Below is a small trained network, with its code and all its weights. Each question gives an input and a target symbol and asks what happens when units are switched off, that is, made to give their printed mean instead of their output.

import numpy as np


def w(rows, s, z=0):
    codes = np.array(rows[::2]) - 128.0
    scale = np.full(codes.shape[1], s)
    scale[-1] = z or s
    return codes * scale


def f(y):
    return np.maximum(y, 0)


def softmax(a):
    e = np.exp(a - a.max(-1, keepdims=True))
    return e / e.sum(-1, keepdims=True)


def log_softmax(a):
    a = a - a.max(-1, keepdims=True)
    return a - np.log(np.exp(a).sum(-1, keepdims=True))


def net(x, mask):
    ids = ['βγδεζηθλξπστφω'.index(c) for c in x.split()]
    T = len(ids)
    res = E[ids] + P[:T]
    u = 0
    for l in range(2):
        r = res
        for j in range(2):
            rows = slice(2 * j, 2 * j + 2)
            q, k, v = (r @ M[l][rows].T for M in (Q, K, V))
            z = softmax(np.where(np.tri(T) > 0, q @ k.T / 2**0.5, -1e9)) @ v
            o = O[l][rows]
            res = res + np.where(mask[u + j], z, o[:, -1]) @ o[:, :-1]
        u += 2
        y = f(res @ A[l][:, :-1].T + A[l][:, -1])
        res = res + np.where(mask[u : u + 16], y, B[l][:, -1]) @ B[l][:, :-1]
        u += 16
    return log_softmax(res[-1] @ U[:, :-1].T + U[:, -1])


Q, K, V, O, A, B = {}, {}, {}, {}, {}, {}
E = w([
[100,175,141,130,191,109],'β',
[96,96,158,49,170,138],'γ',
[123,252,178,79,116,98],'δ',
[94,122,231,100,144,145],'ε',
[100,162,148,114,118,84],'ζ',
[186,131,144,139,20,67],'η',
[101,147,84,124,157,105],'θ',
[110,137,210,126,52,83],'λ',
[180,191,93,125,47,105],'ξ',
[81,101,154,127,125,68],'π',
[188,136,76,157,50,92],'σ',
[103,173,179,85,125,141],'τ',
[133,196,88,128,132,111],'φ',
[92,116,111,126,121,132],'ω',
],0.014)
P = w([
[197,110,84,159,81,215],'0',
[59,80,123,35,124,180],'1',
[207,134,181,61,174,53],'2',
[113,202,222,123,112,78],'3',
[10,87,116,32,60,197],'4',
[205,130,174,63,170,58],'5',
[79,206,241,166,65,103],'6',
],0.011)
Q[0] = w([
[98,233,186,94,44,161],'0.h1',
[251,49,127,21,207,190],'0.h1',
[254,53,98,151,220,127],'0.h2',
[26,101,66,192,136,194],'0.h2',
],0.0077)
K[0] = w([
[50,152,48,95,84,172],'0.h1',
[217,112,128,121,150,178],'0.h1',
[254,152,147,196,189,112],'0.h2',
[103,89,152,60,162,42],'0.h2',
],0.0096)
V[0] = w([
[89,84,62,125,119,85],'0.h1',
[79,68,1,41,133,198],'0.h1',
[174,207,143,83,125,201],'0.h2',
[85,103,142,203,121,32],'0.h2',
],0.0064)
O[0] = w([
[119,95,119,207,199,7,125],'0.h1',
[97,50,82,100,139,9,252],'0.h1',
[107,168,47,80,1,126,228],'0.h2',
[104,111,193,184,177,98,5],'0.h2',
],0.006,0.0038)
A[0] = w([
[178,149,82,194,107,88,214],'0.n1',
[74,108,97,130,166,178,146],'0.n2',
[153,202,126,167,80,115,120],'0.n3',
[138,153,155,76,189,81,255],'0.n4',
[120,163,169,202,115,158,182],'0.n5',
[109,131,67,169,143,159,250],'0.n6',
[154,128,101,225,151,145,41],'0.n7',
[108,110,129,102,108,68,202],'0.n8',
[195,99,137,91,149,122,183],'0.n9',
[160,149,153,191,106,127,164],'0.n10',
[155,119,174,135,65,98,160],'0.n11',
[135,181,134,169,132,113,193],'0.n12',
[193,74,89,124,101,164,110],'0.n13',
[8,144,115,75,169,134,190],'0.n14',
[137,37,134,124,130,182,156],'0.n15',
[174,166,162,120,167,106,168],'0.n16',
],0.012,0.0044)
B[0] = w([
[60,134,226,135,146,117,192],'0.n1',
[170,133,187,88,179,194,149],'0.n2',
[158,88,190,165,158,167,213],'0.n3',
[187,66,102,227,87,99,248],'0.n4',
[142,104,152,22,205,163,151],'0.n5',
[225,145,165,47,189,85,152],'0.n6',
[141,73,177,172,2,231,129],'0.n7',
[45,176,144,118,127,137,254],'0.n8',
[54,180,30,196,149,133,173],'0.n9',
[147,112,182,119,206,160,156],'0.n10',
[136,142,56,133,189,178,218],'0.n11',
[90,64,178,35,108,188,176],'0.n12',
[214,100,64,123,85,40,159],'0.n13',
[150,180,252,115,146,199,240],'0.n14',
[80,97,102,194,46,182,145],'0.n15',
[70,83,35,111,160,112,183],'0.n16',
],0.0076,0.0095)
Q[1] = w([
[144,117,71,145,132,158],'1.h1',
[164,127,185,184,64,111],'1.h1',
[198,93,2,241,163,109],'1.h2',
[104,168,174,172,216,111],'1.h2',
],0.0099)
K[1] = w([
[178,111,132,215,111,147],'1.h1',
[70,143,156,88,163,192],'1.h1',
[254,43,112,161,92,136],'1.h2',
[157,184,242,146,192,170],'1.h2',
],0.0094)
V[1] = w([
[166,108,93,223,142,122],'1.h1',
[160,166,111,137,82,152],'1.h1',
[184,255,126,104,236,91],'1.h2',
[36,169,142,117,132,215],'1.h2',
],0.0082)
O[1] = w([
[142,111,120,181,154,208,28],'1.h1',
[195,189,169,139,80,130,147],'1.h1',
[91,255,81,113,214,141,134],'1.h2',
[193,110,55,142,97,182,255],'1.h2',
],0.0097,0.0091)
A[1] = w([
[150,146,70,160,53,155,89],'1.n1',
[174,122,26,136,81,84,136],'1.n2',
[89,159,248,152,136,134,68],'1.n3',
[88,182,135,127,210,127,175],'1.n4',
[112,75,79,149,111,63,138],'1.n5',
[144,93,206,145,146,177,10],'1.n6',
[159,76,114,159,99,134,2],'1.n7',
[86,111,88,146,156,84,115],'1.n8',
[141,150,25,152,160,80,111],'1.n9',
[80,151,169,124,106,167,170],'1.n10',
[73,112,109,146,175,154,214],'1.n11',
[104,164,185,124,113,94,189],'1.n12',
[110,76,110,160,132,50,84],'1.n13',
[94,154,188,143,88,111,190],'1.n14',
[76,180,213,90,110,163,31],'1.n15',
[184,168,114,168,109,182,181],'1.n16',
],0.011,0.0065)
B[1] = w([
[94,205,120,169,137,89,211],'1.n1',
[160,53,59,127,192,67,205],'1.n2',
[32,73,25,122,255,76,171],'1.n3',
[147,140,96,180,2,136,254],'1.n4',
[220,153,142,220,166,133,190],'1.n5',
[126,99,75,244,119,149,173],'1.n6',
[39,221,109,179,53,129,167],'1.n7',
[120,104,136,48,130,187,177],'1.n8',
[46,59,115,107,142,192,187],'1.n9',
[140,102,140,110,165,84,230],'1.n10',
[161,214,173,126,116,172,192],'1.n11',
[99,101,171,137,120,93,222],'1.n12',
[212,184,172,54,131,168,173],'1.n13',
[113,90,165,125,138,93,215],'1.n14',
[197,108,122,225,177,82,238],'1.n15',
[54,103,92,89,190,141,244],'1.n16',
],0.0087,0.0076)
U = w([
[69,115,40,120,85,163,87],'β',
[236,72,153,118,97,74,91],'γ',
[83,63,38,11,141,78,137],'δ',
[150,124,62,200,93,65,11],'ε',
[118,134,112,43,184,177,195],'ζ',
[165,135,224,201,72,140,129],'η',
[167,245,145,156,57,147,146],'θ',
[107,117,85,187,244,130,60],'λ',
[67,210,189,202,130,4,64],'ξ',
[175,30,151,56,126,201,193],'π',
[82,46,205,57,215,76,147],'σ',
[84,63,139,169,165,89,114],'τ',
[39,133,180,66,3,103,203],'φ',
[173,88,237,2,96,138,254],'ω',
],0.008,0.0057)

Each question gives the input, a string of symbols that net reads in full, and the target symbol t.
The units are the heads (2 rows each of Q, K, V and O) and the neurons (one row each of A and B). Each row of codes is followed by its name. A weight is (code - 128) times the scale printed after its matrix; where a second scale follows, it is the last column's (O, A, B and U).
mask holds one flag per unit, layer by layer, with each layer's heads first. A switched-off unit (its flag False) gives its mean, the last column of its rows in O or B, instead of its output. The means were averaged over made-up inputs and are rounded, as every weight is.
A unit's drop is (log p(t) with every unit on - log p(t) with that unit switched off) / (log p(t) with every unit on - log p(t) with every unit switched off).
The circuit of an input: a set's keep is (log p(t) with only the set's units on - log p(t) with every unit switched off) / (log p(t) with every unit on - log p(t) with every unit switched off). Starting from the 12 units with the biggest drops (on a tie, the unit counted first), units are removed one at a time, each time the one whose removal leaves the highest keep (on an exact tie, the one counted first), for as long as the keep stays at least 0.8.
units of the circuit, in order: the units of the circuit, biggest drop first
unit that matters most: the unit with the biggest drop
top k neurons: the k neurons with the biggest drops, biggest first
top k neurons in layer l: the k neurons of layer l with the biggest drops, biggest first
heads that matter: for each layer, one digit per head in row order, 1 if its drop is at least 0.15 and else 0, layers parted by /
input π ζ δ φ π η, target π: unit that matters most	0.n16
input σ δ θ σ λ τ, target σ: heads that matter	00 / 01
input β δ φ γ τ ε σ, target δ: heads that matter	00 / 11
input γ γ β ξ π ξ φ, target η: heads that matter	11 / 01
input β π β φ ξ, target δ: heads that matter	10 / 01
input η β δ φ ω, target π: units of the circuit, in order	[1.h2; 0.n4]
input γ ξ π, target γ: units of the circuit, in order	[1.h2; 1.n5; 0.n4; 1.n13]
input ζ ξ λ ξ, target σ: top 2 neurons	[0.n3; 0.n12]
input θ φ ξ δ θ ε ξ, target φ: top 3 neurons	[0.n14; 0.n1; 0.n6]
input γ ε β β, target β: top 2 neurons	[0.n14; 0.n15]
input π τ ω η ε τ, target π: heads that matter	01 / 11
input λ δ ε, target λ: heads that matter	10 / 10
input ω σ τ δ β, target λ: top 3 neurons in layer 0	[0.n14; 0.n2; 0.n11]
input φ ξ λ λ, target σ: units of the circuit, in order	[1.n4; 1.n3]
input γ η δ φ, target λ: unit that matters most	0.n3
input ζ φ π ξ, target ξ: units of the circuit, in order	[0.n1; 1.h2]
input ξ λ π ξ γ γ δ, target ε: heads that matter	10 / 01
input φ β φ, target φ: top 2 neurons	[0.n6; 0.n13]
input φ η ζ γ λ ξ φ, target π: top 4 neurons in layer 0	[0.n14; 0.n4; 0.n8; 0.n5]
input φ φ ζ θ, target ξ: top 3 neurons in layer 0	[0.n11; 0.n14; 0.n6]
input ξ ξ φ η ω, target π: units of the circuit, in order	[1.h2]
input ξ σ ζ φ ζ ω ζ, target ω: heads that matter	10 / 11
input ω β φ δ δ, target ξ: heads that matter	00 / 11
input ζ φ η β γ, target β: heads that matter	01 / 01
input ξ δ γ ξ, target ζ: top 2 neurons in layer 0	[0.n14; 0.n11]
